Each row was made from one small tree. Brackets hold a mark, then the marks that hang from it, in alphabetical order. Every link used is in the known rows. Write each row's tree.
Each row is shifted at random along 4 fixed directions that mean nothing.
Known rows
(E (B P) (K (F N T)) Y): [  51  -87   43   -8    0   27  -70 -106  161 -104  127 -186  -63  -16
   66  117   86   -1  -21 -188   54  118   17   72 -180 -119   12   20
  114  -70 -103    8  116  158  -58 -232  -74 -144   -1 -224  -61 -146
   43   47  -84   67 -227  127   24 -102]
(W A (F N) K P): [ -55  106 -197   41   91 -252  -25   56   27   28  -80   61   56  269
  227  -26 -131 -278  -84  146   97    5   82  -40    9   64   63 -251
   61   -6   40 -137   47   -4  -62  -20  -82  -56  -90  219  -55  -53
   10 -145 -136   72  -95  -71  134 -266]
(T (G E Y) (K (F L W)) P): [ 119 -100   54 -130   -2 -103 -121   21  247  -97 -153   -2  124   88
  110    4  -31  -60  -46   86 -124   22   88  -93   70 -246   39   63
   95   27   13  -49 -107  -20   10  -50 -205 -193  -61   76  -79 -146
  248  -36    1 -151  -58  -97  178 -228]
(A (F (N L) (T Y) W) K): [ -47  -87  -11  -48  115 -125  -82  143   97 -161  -53   57  202  264
  121   44   16 -253  -35   55   47   81  130 -100  172 -102  -22 -150
  -90  169   12 -132  -30  -73  -64  -38  -69  -28  -72  123  -71   22
   26 -149  -85  100   68  174  117 -348]
(G (A K P) Y): [ 172  -41  -77  -76    0 -128   18   68  176 -121  -77  110  137  -25
   52 -155   -3  -63  -87  128  -18   33   46   12   -9  -50   42  -68
  -43 -130    6  -98  -88  136   93 -103  -98 -146 -216  189   40  -23
  -13   39   40  -45  -63  -44  101 -166]
(A (F E) P): [ -12  -66 -116  -41   12 -216  -61   35  170 -219  -56   85   98    2
  138 -127   22  -87   -4  137    5   60  126  -44    2 -150   94 -137
 -118  -38   60 -187   46 -116   11 -167 -134  -61 -170  145  124    8
   29   49  115  -32 -113  -12  -29  -97]
(K (F E (W P))): [ -14   90  -18  -82   35  -42   10  -25  111  -20  108  -90  -68  -89
   58   57    6    8   59  -77   16   73  -70  -28  -93  -83   94   49
   79   37   16   76   62  -21 -134 -169 -115   -1   68  -98   -8  -81
   35    6  -24   79 -150   54   97  -19]
(Y (G A (E B)) (K (F (T P)))): [  45  125  149 -160   45  -40   69   76  150  -73   71 -144 -179 -136
   -6  130    0 -136 -114  -76  153   51  -43  -59 -124  -63   -1  -71
  255   36  -94   23  124  206  -91  -84 -108  -13  -29  -56   26 -116
   45 -160  -44  -29 -107  105  164 -114]
(T (K F) P Y): [ 128  -83  226   56  132   26 -136 -124   44  136 -121  -82    1  192
  -36  130   46   70   32  -51 -116    2   37  -28  151 -198   10  188
   58    4   74  108 -104  136  -29  160  -47    8   86 -134 -229 -154
  153   11  -49   62  212  -99   98  -60]
(B (K (F N)) P): [  77  -63    9   90   70   12  -65  -36    1   85   -1   25  179   89
   16   28  110 -124   22   10  -49   82   87   16   55 -118   -6   35
   40    7   48   37  -34   38 -192  -12    6 -136  -66    1 -119    0
   86   29  -29   24   42  -18   45 -146]
(A (F E (T P))): [ -78   48   26  -14  101  -74   47  -97   60  -15   52  -49  -22  -12
   70    4   97  -52  138  -39  -33   42   25    1  -10 -133  105   68
   37   21  120  112  -10  -42 -205 -130    8  -18    6    4  -20  -46
   30   67  -43   85  -60   33  114  -51]
(G E (Y K)): [ 160   88    6  -76    9   49   50   31   84   43  -31  -18  -13  -57
  -68   -6    0  -35  -57   13  -81   25  -11  -83  -13  -42   17  -15
   52   30   -9   69  -60   72   13   -1  -12  -67  -92   45 -122  -82
   12   -4    8  -35  -13    4  117  -43]
(G (E (B K)) Y): [ 159   46  -10  -67  -76   27  -10  153    2  -19  -43  -57   18  -47
  -22  117   37 -110 -138   80   50   36    0  -92    1   40  -45 -147
   15   68  -81  -62   53   63   54   36 -119  -61  -72   12  -53  -16
  -49  -88   78  -33  -38   26   49  -51]
(K F (Y (B P) G)): [  60  -28   86   59  175  -58   18  -67   42   -3  -26   44   46  197
   63  -35  -66 -152   17  110 -139   22  101  -17  266  -67 -148  -82
  -31   31   29   15  -53  -25 -206  112  161  -56 -237  144  -89    3
  -24  -37  -68  121  117  162  103 -313]
(E (B P) (K (F L N)) (Y G)): [  64  -17   -7  -80   79  -32   71 -179  277 -169  117  -97   -3   62
  164 -118   59   22   35 -105  -62   99   44   17  -76 -109    8  -72
  141 -214  -26   18   54  -20 -109 -320  109 -199 -148  -18  -59  -92
   75  107 -118   11 -238  136  100 -308]
(W K P Y): [  54   90  -76   -6   54  -48  -32 -139   87  122  -38  -85  -40   26
   29   43  -47   34  -12  -21    2   -4  -76  -21  -89   51  118    8
  150  -91   90    7   26  141  -31   -9  -18  -83   50  -63 -110 -131
   79   77  -71  122  -95 -128   48   15]
(F N T (W (A K P))): [ -53   57   -8  -10   26  -97  -62  215  -44  -26  101  -83   18  137
   74  218  -19 -293  -94   49  302   37  -27  -32   66   41  -72 -197
    8  266  -94  -26   74   20  -92  -56 -150   61  162   -9  -13   21
  -95 -274 -127  155  -34  175  156 -221]
(K (F W) (Y (B P) (G E))): [ 100  -14   51 -112   99  -63   34 -125  202 -107   47   -3  -56  -77
   63  -47  -64    3   56  -32 -175   78   35    4  -33 -197   -5   91
   95  -44   10   45  -28   37 -151 -140   14 -153 -200   52  -64 -115
   90   52  -71   44 -137   84  124 -175]
(B (K (F E (W P)))): [  67   36   24  -40   54   66 -100   14   87   46   47 -131   -5 -114
  -26  204  104   16   -5 -116   60   83  -30  -38 -114  -64   91  155
  117   34   13   77   84  132 -115  -46 -142  -48  134 -250  -86 -121
  101   -5   25   44  -70    0   22  104]
(B (K Y) P): [ 233  -50   80  194  175   77  -53 -208   -3  233  -52   25  202  179
  -37   -7  162   13   91   30 -228   13  139   10  197 -108  -32  194
   15  -60  165  190 -168   49 -258  131  260 -185 -106  -16 -261  -36
  108  160  -83   40  148  -65   83  -71]
(K (F E (L A) T)): [  10   16   84   78  129   -6  -90   25   40  154   54  -97   28   80
   48  139  160 -153   68 -122   -9   51  -11   -8   64  -76  -22  203
   18  130   55  195   67   10 -264   14  -29   13   86 -128 -117  -82
   25  -54  -61   76  -76   84  145   -5]
(L (A K P) F (G Y)): [ 169  -44   22 -228 -117   42  -44   96  362 -205  153  -79 -267 -386
  -10    5  164  115   30 -154  160  172 -217  118 -487  -15  210  300
  274 -235  -36   15   55  344   72 -412 -576 -188   66 -321  200 -221
  -80  214   84   29 -361 -135   39  137]
(W (A (F (L B G)) P) K): [ 150  126  163   43   61  -29 -164   40   13  173   -1 -117 -108  232
   51  257  175  -45  -38  -32  157   -7   19  -42   -8   95   55  106
   35   76   63   41  156  129 -200   86 -178    2  177 -114  -66 -105
  -51  -61  -23  103  -15  -71   83  105]
(N (F (T K (Y (G E))))): [ -64  -55   34 -171   84  -68   63 -134  175 -111    0  -40  -45 -173
   25  -52   16   22   78 -184 -136   84  -33    7 -198 -207  158  156
  203  -84   23   61  -64  102   -4 -234  -69  -66  -45  -38  -20 -105
  173   75 -119   15 -130  -37   60  -65]
(E (B P) K Y): [ 110  -27  -81  -55  -49  -34   71 -101  190 -202   76  -53  -48  -43
  102 -130   29   79  -39    2    1   83   35  -42 -116  -13   20 -149
   68 -241 -101  -83   40    9   74 -265   43 -185 -144  -54   23  -43
    8  100  -12  -52 -198   52  -12 -172]
(T (G E) P): [ 170 -157  164   50  -13   -7 -246 -148  152   20 -157  -69   62   16
   19  108   58  139    6  -68 -123  -55  131   55  -25 -330   95  336
  152  -23  137   27  -36  107    8   20  -76 -177   23  -88 -107 -200
  329  112   49 -199 -119 -276   21  215]
(G (A (F N)) (E K) Y): [ 110   71   40  -98  -54  -12  -63  171   99  -55   17  -73   -8 -104
  -12  151   51 -127 -154 -102  105   87   33   -4 -211  -32   55  -22
   97   90  -68  -17   57  209   43  -80 -221  -58  -19   33  -53 -131
    3  -71   46  -31 -146  -59  138  -13]
(G (E B (K (F L T)) Y)): [ 114   18   58   -8   11   19  -65  -12  145  -23   54 -212  -64   13
   19  181  100    3  -61 -153   30   86   18  -27  -86  -78   -9   10
   91   23  -57   35  129   78  -67  -84  -77  -82    6 -138 -104 -150
   26  -32    8   -7 -152  103   79   19]
(F L N T (W (A K) Y)): [  53   75   99  123  176   -2 -158   66  -33  267   36 -144  109  296
   52  313   61 -215  -18  -96  124  -17   22  -36  174   58 -102   96
   28  300   49  202   45   53 -221  104   91   49  273  -93 -295  -72
   15 -207 -241  189  -12  144  227 -124]
(G (A (F L) P)): [  56   20   50    9   39 -155  -55   74   86   18  -13   22   62  100
   73   13   80 -100  -48   47   51   20  108   24    3  -18   17  -28
  -44   22   43  -24   52   17  -61  -23  -82   -8  -27  130   67    4
   -7  -30   51  -13  -28  -45   73  -32]
(Y (G A E) (K F)): [ 167   96  232  -86  105   88  -65  -64  175   83    9 -149 -149 -167
 -105  178   66   82  -48 -259  -16   30   -9    6 -185 -141   78  280
  259  -15   14  168   71  310 -128  -14  -36  -38   33 -172 -121 -230
  165  -12  -44  -84 -100  -31  113  165]
(F (L B) T (W P)): [  66  -72  111  -35    6   14 -219   72  131   84   45 -132    1   46
   70  234  123  -72  -52  -70  121    5   -8  -14 -126  -69   -4  195
   32  223  -22    6  124  111  -18  -28 -118  -93  170 -222  -60 -153
  117  -76  -78   57 -207    4   16  133]
(B (K (F E (T G) (W A))) P): [  43   66  -79  -57   55  -99  108    3   55  -34   76   11  116  -52
  103  -61   62 -208   61   87   27  110   -5  -94   40  -48   37  -71
  135  -17    3   75  -37  -66 -232 -193   -4 -143  -60   37   17   49
   48  -38  -50   40 -105   78  179 -318]
(Y (B P) (K (F L N))): [ -59   54   57 -222   31   77  193 -171  259  -69  210  -95 -261 -308
  -38    2   50  153   94 -326    4  104 -162   83 -451 -111  183  279
  232 -223 -108  209  178  273 -104 -412 -234 -130   80 -318   23 -199
  115  134 -100   98 -226    4   46   66]
(B (K (F L T (W A))) P): [ 106  -45   -5  -42   59  -26  -73  -55  129   56   57  -42   75 -112
   36   71  143  -50   28 -104  -11  108    2   49 -180 -106   81  256
  165  -42    3  106   31  146 -130 -170  -98 -197   59 -172  -42  -80
  148   50  -34    8 -167  -21   61  -12]
(A (F L) (K (Y B G))): [ -42   -3   51 -156  110    2   18    1  244 -210   36  -85 -116 -112
   -8  146   53   68  -22 -165  102   80  -56   17 -173   25   82  104
   94 -100  -35   15  136  186  -33 -144 -204  -68   19 -192   43 -140
  -18   41   19  151  -26  120    8  -11]
(L (A (K Y)) (B P) G): [ 401 -144  205  130   46  103 -189 -117  189   84  -38   68   40  137
   45  -86  270  120   97  -29 -133   32   97    4   48 -151   21  422
   40 -161  149   74 -107  196 -227  -15   33 -321 -170 -107 -229 -194
   76  211 -141  -67 -118 -194   87   41]
(F (E B) (T Y) W): [  37 -103  -10 -123   10  -96  -66    1  143 -166    8  -37   53  -90
  122  -11   -8  -76   24  -12  -17   33   34 -136  -43 -187   25   27
  -29   67  -47  -64   51  -27   64 -156   -2  -42  -30  -82  -46  -78
  147  -54  -83  -22 -295   81   45 -126]
(E (Y B K)): [   0  -17 -128 -142   28  -63  169  -58  209 -229   21   71  -63 -105
   62 -261 -122   39   -4   34  -91   44   46  -75  -90  -40   33 -121
    8 -241  -77  -90   -8   23  127 -189   76 -116 -227   96   15  -57
   49   35  -26  -54 -137   79  -15 -176]
(E (K F (Y (B P) G))): [ 192    8  241  115  234  159  -93 -259  116  164    4 -138  -70  153
  -46  159  111  138   82 -193 -187   20   86   46  103 -136  -27  319
   86  -51   86  247  -43  208 -304   84  179 -117  -26 -223 -277 -207
   91  115 -139   92  110   39   98   34]
(F (T P) W): [  64  -80   18   33  127  -90  -55 -184  103   51  -39   64  127  153
  132 -149   15   -6  157   73 -249  -23  174    3  141 -278   15  173
  -30   18  158   64 -208  -87 -167  -48  228 -161 -111  146 -168  -61
  188   67 -190  -87  -65  -33  133 -124]
(N (A P) (F (T K))): [   6   11  164   58  168  -50  -15 -119   29  200   61  -86  -65   55
   -6  106  179  -20   85 -174  -72   56   12   74    1  -92   98  243
  118   -3   88  264  -36  135 -275  -83  -59    8  148 -147  -92  -34
   65    1 -173   47   98  -57  107   87]
(A (F N W) (K (Y G)) P): [   3  -17    0  -56  134 -118  -60   37  192 -197   19   -6   74  173
   95   57    8 -108   -9   77   81   80  100  -19  123 -107    6 -174
  -57   63   58  -92  -33  -43 -142 -112  -98  -57  -88  100  -26  -39
  -57  -29  -72  164   69  165  113 -300]
(G A (E B) Y): [ 170   28  -51 -110 -101 -133   56  124   89 -109  -55   72   60  -91
   79 -117  -38 -112 -127   98  -42   19   68  -49  -83  -37   -9 -132
    1  -44  -69 -120    4   68  107  -81  -73 -114 -249  245   14  -21
   10  -51   31 -155 -208  -62  120 -124]
(L (G (A K) Y)): [ 110   -4  -39 -189  -80  -39  102   92  179 -189   36   65   25 -140
   22 -182  -21  -48  -38   43   58   57  -90    5 -124   61   69  -45
  125 -141  -32  -84  -33  119   63 -185 -136 -139 -118  122  104  -14
  -42   46   18  -44 -212   -7  129 -221]
(E B (K (F L)) (Y (G A))): [ 154   12   50   27  154  -72  -14  -66  202  -76  -27  -43   84  268
  175  -97   31  -51  -41   23 -110   31  204  -83  192  -40 -111 -132
   -4 -123    7  -45   -3  -44 -121  -15  264 -118 -232  145 -141  -61
   45  -41 -105  -91  -64  156  125 -309]
(G (E (B P)) Y): [ 261   75  131   79   -8   55  -46  -16  -63  196  -39  -73    8  116
  -33  129   96  -40  -35   53  -94  -12   34  -52  140  -25  -69  -14
  -10  116   21  127  -21    7 -137   90   64  -61  -52   28 -167  -18
  -42   -4   -5   -9    4  -17  122   -9]

Write each row's tree
[  35 -104   81   34    2   31 -113   47  108  -31   27   35   13   36
  100   32  126  -28   63  -58  -19   53  112   -5 -161 -157   14  148
  -66   56   38  -82   11  109  -38  -74 -173  -80 -100  -40  -65 -152
   33   57  -88   20 -107  -64  -27   68]
(L B (F N))
[ 172  -57  173   30   67   59  -51 -198  182  133    4 -102   87   82
   62   38  241   33  127 -139 -125    8   45    6  -35 -217   58  337
  117    1  117  208  -22   63 -255 -132   69 -259  -17 -111 -149 -176
  203  135 -137  -25 -173  -87  160   38]
(F (L (B P)) (T (G (E K))))
[ 115   99   39  -40  -33   22   51   28   60  -23   49 -136 -123  -34
  -30   94   17   16  -81  -38   53   36   -9 -102  -42   11  -19 -142
   71   -2  -76   17   96   22    5  -41  -19   -4  -21  -45  -64  -67
  -31  -63   18  -27  -81   82   55   -6]
(G (E B (Y K)))
[-113   20  -69 -187   26  -37  198  -68  188 -222  160  -58 -161 -294
   25  -37  -54   33   71 -156   -7  110 -149   45 -259  -69   98   71
   92 -151  -73   53  124  122  -34 -269 -226  -30  -72 -134   83 -122
  -23   89    9  193 -180  133   66  -79]
(K (F E) (Y B))
[  90  -81   85  -14   30   -4 -185  119  149  -22  -59  -28   46  101
   33  129   68  -92 -115  -42  -37   46  111  -82   -3  -53   -5   79
   34  122  -26  -66   82   45    6   21 -118  -63    4  -41  -72  -64
   97  -63   44  -88  -90  -34  -24   23]
(N (F (L (G (E K) (Y B)))))
[  79    9  -11   25  119  -40  101 -120   88  107   46   32  148   71
   85 -134  170 -135  148   23 -125   94   35   11   86  -89   24  115
  132 -123   98  190 -113  -40 -332 -142   88 -227 -106   45  -65   12
   77   90 -106   25  -17  -10  189 -260]
(B (K (F (L A) (T G))) P)
[  60  175   29 -181  -75   80  136  222   19  -37   65 -105 -217 -179
 -120  168  -62 -127 -173   24  176   48 -157 -143  -99  144  -35 -210
   87  113 -198   28  127  142   88  -13 -220   51   36  -83   23  -42
 -136 -180   92   78   -2  108   81  -47]
(G E (Y B K))
[ 139  -43   56 -155  -65  -43  -40   88  230  -87   63   55   52   -1
  135 -118   81  -15    5   22   10   24   37  -82 -121  -40   19  111
   17    0   -4  -82   43  -19    0 -162  -68 -153  -37   69   16  -66
   92   -1  -63 -113 -304  -41   91  -92]
(F (L B (G A)) W)
[  46    0   -3  -27   31   -5   66    6   27  -28   15   33  -17  -46
    8   -7   25  -64   -5   48   -4   72   21  -47   -8  -10   -7  -34
   27  -82  -65   -5   56   83 -112  -61  -58 -113 -104  -31    7    9
   11  -23   27   20   21   15   -8 -100]
(Y (B (K F) P))
[ 130  -59  -17   -8  138  -23    5 -134  206 -124  -85   38  110   18
   15  -95   16   87   34  -29 -149   25   64   -9   57 -155   43   99
   48 -150  108    1 -113   72  -78  -48   89 -179 -225   68 -136 -119
   97  122  -65  -21    5   14   88 -108]
(A (K (Y (G E))))
[ -86 -143 -133  -22   84 -101  -20   69  125 -177   11   26  225   -4
   95  -22    5 -277  -29   57   26  105   72   -7    6 -179  -11  -84
   28   34   13 -125   -3   40  -37  -54 -112 -116 -150   49  -57  -52
  102  -36   -9   95  -55  108   80 -304]
(B (K (F E N (T P)) Y))
[  73   96   27  -52  -14  -44 -130  127   84   -8   95 -119 -180  -53
   49  180  123  -55  -36  -22  171   88  -36  -84  -98   23   67    5
   34   44  -22   41  105   23  -79 -101 -232   31  153 -163   24  -83
  -72  -55   48   59 -150  -20   51   66]
(L (A (F (E Y) (W K)) P))
[ 123  178   -4 -151  -33 -112  153  167   88  -89    1   35  -53  -48
   44  -59  -17 -163 -123   93   29   58   74 -132  -50   55    0 -247
   14   -3  -93  -57   22   63   -8  -75  -82  -40 -210  222    8  -14
  -96 -119   -5  -67  -61   49  177 -210]
(G (A F) (E B) (Y K))
[ -94  -30   28 -178  -46  -22   55   -5  134 -172  -14  -55  -63 -122
   20   22  -54   21    5  -90   54   55  -87  -11 -123  -39   91   15
  152  -98 -101  -24   18   83   -8 -155 -273  -57   41 -111  114  -89
   87  -24  -33   -6  -30   13   64 -146]
(T G (K F))
[ 144   49  -14   78   88  -75  -47  102  160   10   56    3  -59   45
   97  -53  130 -117   29   86    6   92   77 -124   36  -53   -6  -20
  -12  -38   50   51  -32  -29 -104  -84  -86  -22  -93  -22  -26  -81
  -64   16   20  -13  -87  -17   88  -58]
(L (A P) (F (E (Y K))))
[ 202  -23   84  -45   -3   -8  -61  -61  116   85  -19  -21    7 -100
  -24    3   65   63  -20  -61  -76   -5    1  130 -142  -93   78  223
   44  -80   49   99  -41  242   43  -65  -77  -91  -18  -13  -21 -113
   57  121   16  -13 -139 -131   81  115]
(G (A P) Y)
[ -24   68  -18   74  115  -83   19   19   53  162   37   -7   28  251
  129    4   70 -191   66   39    3   31   37   27  110    8  -21  -55
  -18   45   92  146    3 -125 -206  -59  -17    8   18  105  -78  -10
  -80  -43 -119  122   -2   33  184 -196]
(W (F (L (A P)) N))
[  63   59   59   30  139   54  154 -212   21  122   64   22   -3   53
   19  -81   93   42  179  -68 -183   50   47   24   36 -112   44  142
   46 -155   75  213  -45   61 -344 -121  125 -152 -111    5 -162  -43
   62  110 -147   65   41  -20  113 -105]
(Y (B (K (F N)) P))
